Here is a tiny trained network, its code and every weight. The questions are about switching its units off for an input and a target symbol, where a switched-off unit gives its printed mean instead of its output.

import numpy as np


def w(rows, s, z=0):
    codes = np.array(rows[::2]) - 128.0
    scale = np.full(codes.shape[1], s)
    scale[-1] = z or s
    return codes * scale


def norm(h):
    return h / np.sqrt((h * h).mean(-1, keepdims=True) + 1e-5)


def softmax(a):
    e = np.exp(a - a.max(-1, keepdims=True))
    return e / e.sum(-1, keepdims=True)


def log_softmax(a):
    a = a - a.max(-1, keepdims=True)
    return a - np.log(np.exp(a).sum(-1, keepdims=True))


def net(x, mask):
    ids = ['γλξπφψω'.index(c) for c in x.split()]
    T = len(ids)
    res = E[ids] + P[:T]
    u = 0
    for l in range(3):
        r = norm(res)
        for j in range(2):
            rows = slice(3 * j, 3 * j + 3)
            q, k, v = (r @ M[l][rows].T for M in (Q, K, V))
            z = softmax(np.where(np.tri(T) > 0, q @ k.T / 3**0.5, -1e9)) @ v
            o = O[l][rows]
            res = res + np.where(mask[u + j], z, o[:, -1]) @ o[:, :-1]
        u += 2
    return log_softmax(norm(res)[-1] @ U[:, :-1].T + U[:, -1])


Q, K, V, O = {}, {}, {}, {}
E = w([
[160,134,222,184],'γ',
[127,97,169,97],'λ',
[169,159,121,151],'ξ',
[158,144,112,133],'π',
[95,236,186,128],'φ',
[196,88,195,162],'ψ',
[90,7,155,130],'ω',
],0.011)
P = w([
[132,151,83,108],'0',
[84,183,124,244],'1',
[122,182,38,227],'2',
[143,146,136,99],'3',
[52,129,127,59],'4',
[159,166,106,105],'5',
[74,78,116,28],'6',
[92,166,133,104],'7',
[49,132,151,3],'8',
],0.0063)
Q[0] = w([
[172,132,152,155],'L0H0',
[238,254,133,169],'L0H0',
[32,71,163,99],'L0H0',
[108,156,48,2],'L0H1',
[117,225,72,99],'L0H1',
[96,198,99,56],'L0H1',
],0.0077)
K[0] = w([
[160,202,111,132],'L0H0',
[185,152,165,125],'L0H0',
[52,15,92,163],'L0H0',
[138,94,135,176],'L0H1',
[73,2,144,169],'L0H1',
[149,52,167,159],'L0H1',
],0.0082)
V[0] = w([
[110,145,157,126],'L0H0',
[112,204,73,156],'L0H0',
[103,2,70,133],'L0H0',
[142,132,77,106],'L0H1',
[70,119,43,96],'L0H1',
[116,68,139,100],'L0H1',
],0.0083)
O[0] = w([
[47,157,134,142,157],'L0H0',
[73,63,110,119,152],'L0H0',
[253,210,151,155,1],'L0H0',
[179,147,1,42,86],'L0H1',
[145,221,88,62,42],'L0H1',
[230,186,122,159,80],'L0H1',
],0.0066,0.0062)
Q[1] = w([
[129,58,17,66],'L1H0',
[52,77,250,169],'L1H0',
[26,171,167,72],'L1H0',
[151,85,198,236],'L1H1',
[193,254,145,176],'L1H1',
[214,50,102,218],'L1H1',
],0.0056)
K[1] = w([
[159,2,143,149],'L1H0',
[79,244,140,87],'L1H0',
[64,243,195,84],'L1H0',
[132,178,194,59],'L1H1',
[247,16,171,160],'L1H1',
[66,212,123,157],'L1H1',
],0.0083)
V[1] = w([
[202,93,59,124],'L1H0',
[63,98,70,96],'L1H0',
[86,132,254,186],'L1H0',
[117,157,192,166],'L1H1',
[158,59,48,103],'L1H1',
[239,80,145,140],'L1H1',
],0.0084)
O[1] = w([
[56,37,210,253,9],'L1H0',
[187,157,218,79,170],'L1H0',
[212,138,138,98,254],'L1H0',
[117,250,177,85,167],'L1H1',
[224,147,66,114,82],'L1H1',
[95,43,106,108,52],'L1H1',
],0.0046,0.0084)
Q[2] = w([
[171,80,7,91],'L2H0',
[143,176,202,67],'L2H0',
[44,210,72,181],'L2H0',
[164,203,99,138],'L2H1',
[116,122,41,176],'L2H1',
[201,2,38,96],'L2H1',
],0.0085)
K[2] = w([
[66,157,158,225],'L2H0',
[154,179,160,129],'L2H0',
[171,64,116,196],'L2H0',
[138,86,155,91],'L2H1',
[206,138,166,187],'L2H1',
[99,2,173,173],'L2H1',
],0.0099)
V[2] = w([
[66,249,136,137],'L2H0',
[110,110,26,154],'L2H0',
[120,76,128,210],'L2H0',
[103,187,95,66],'L2H1',
[114,21,151,117],'L2H1',
[189,119,136,119],'L2H1',
],0.011)
O[2] = w([
[34,141,128,146,211],'L2H0',
[123,2,111,165,1],'L2H0',
[183,104,189,200,68],'L2H0',
[160,95,67,89,225],'L2H1',
[134,143,221,138,87],'L2H1',
[49,172,62,155,55],'L2H1',
],0.0077,0.0067)
U = w([
[109,177,210,145,5],'γ',
[111,161,58,188,120],'λ',
[149,55,128,92,153],'ξ',
[156,70,83,120,204],'π',
[2,100,137,99,146],'φ',
[226,174,140,148,233],'ψ',
[185,166,37,125,52],'ω',
],0.0092,0.0031)

Each question gives the input, a string of symbols that net reads in full, and the target symbol t.
The units are the heads (3 rows each of Q, K, V and O). Each row of codes is followed by its name. A weight is (code - 128) times the scale printed after its matrix; where a second scale follows, it is the last column's (O and U).
mask holds one flag per head, layer by layer. A switched-off head (its flag False) gives its mean, the last column of its rows in O, instead of its output. The means were averaged over made-up inputs and are rounded, as every weight is.
A unit's drop is (log p(t) with every unit on - log p(t) with that unit switched off) / (log p(t) with every unit on - log p(t) with every unit switched off).
The circuit of an input: a set's keep is (log p(t) with only the set's units on - log p(t) with every unit switched off) / (log p(t) with every unit on - log p(t) with every unit switched off). Starting from all 6 units, units are removed one at a time, each time the one whose removal leaves the highest keep (on an exact tie, the one counted first), for as long as the keep stays at least 0.8.
units of the circuit, in order: the units of the circuit, biggest drop first
unit that matters most: the unit with the biggest drop
which heads matter: for each layer, one digit per head in row order, 1 if its drop is at least 0.15 and else 0, layers parted by /
drop when u is switched off: that unit's drop, to one decimal
input φ ψ ψ φ γ π, target φ: units of the circuit, in order	(L0H0)
input γ γ φ π, target γ: units of the circuit, in order	(L0H1 L2H1)
input γ ψ ψ π γ γ ξ, target γ: units of the circuit, in order	(L0H1 L2H1)
input ω ξ γ ω λ γ ω ω, target γ: which heads matter	10 / 10 / 01
input ξ φ π, target ξ: units of the circuit, in order	(L2H0 L0H0 L2H1)
input π ξ π, target π: which heads matter	01 / 01 / 10
input γ π ψ λ φ ω, target ψ: which heads matter	10 / 00 / 00
input ξ γ φ, target ξ: units of the circuit, in order	(L2H0 L1H1 L0H0)
input φ γ γ λ ω ψ ω γ γ, target ψ: which heads matter	10 / 00 / 00
input ψ γ λ ξ, target γ: which heads matter	11 / 10 / 01
input ξ λ φ, target ξ: which heads matter	11 / 11 / 10
input ξ φ γ, target ξ: which heads matter	11 / 01 / 10
input φ π φ, target φ: which heads matter	10 / 00 / 10
input ξ φ ψ, target ξ: unit that matters most	L1H0
input φ γ ψ, target φ: which heads matter	10 / 10 / 10
input φ ξ π, target φ: which heads matter	10 / 10 / 00
input λ φ π γ, target φ: which heads matter	11 / 10 / 10
input ω γ ψ φ, target ω: which heads matter	01 / 10 / 01
input ψ π γ λ ψ π γ, target ψ: drop when L0H0 is switched off	0.1
input φ ω ψ λ, target ψ: unit that matters most	L0H0
input γ π π, target γ: drop when L0H1 is switched off	1.5
input φ φ λ ξ, target φ: drop when L2H1 is switched off	-0.1
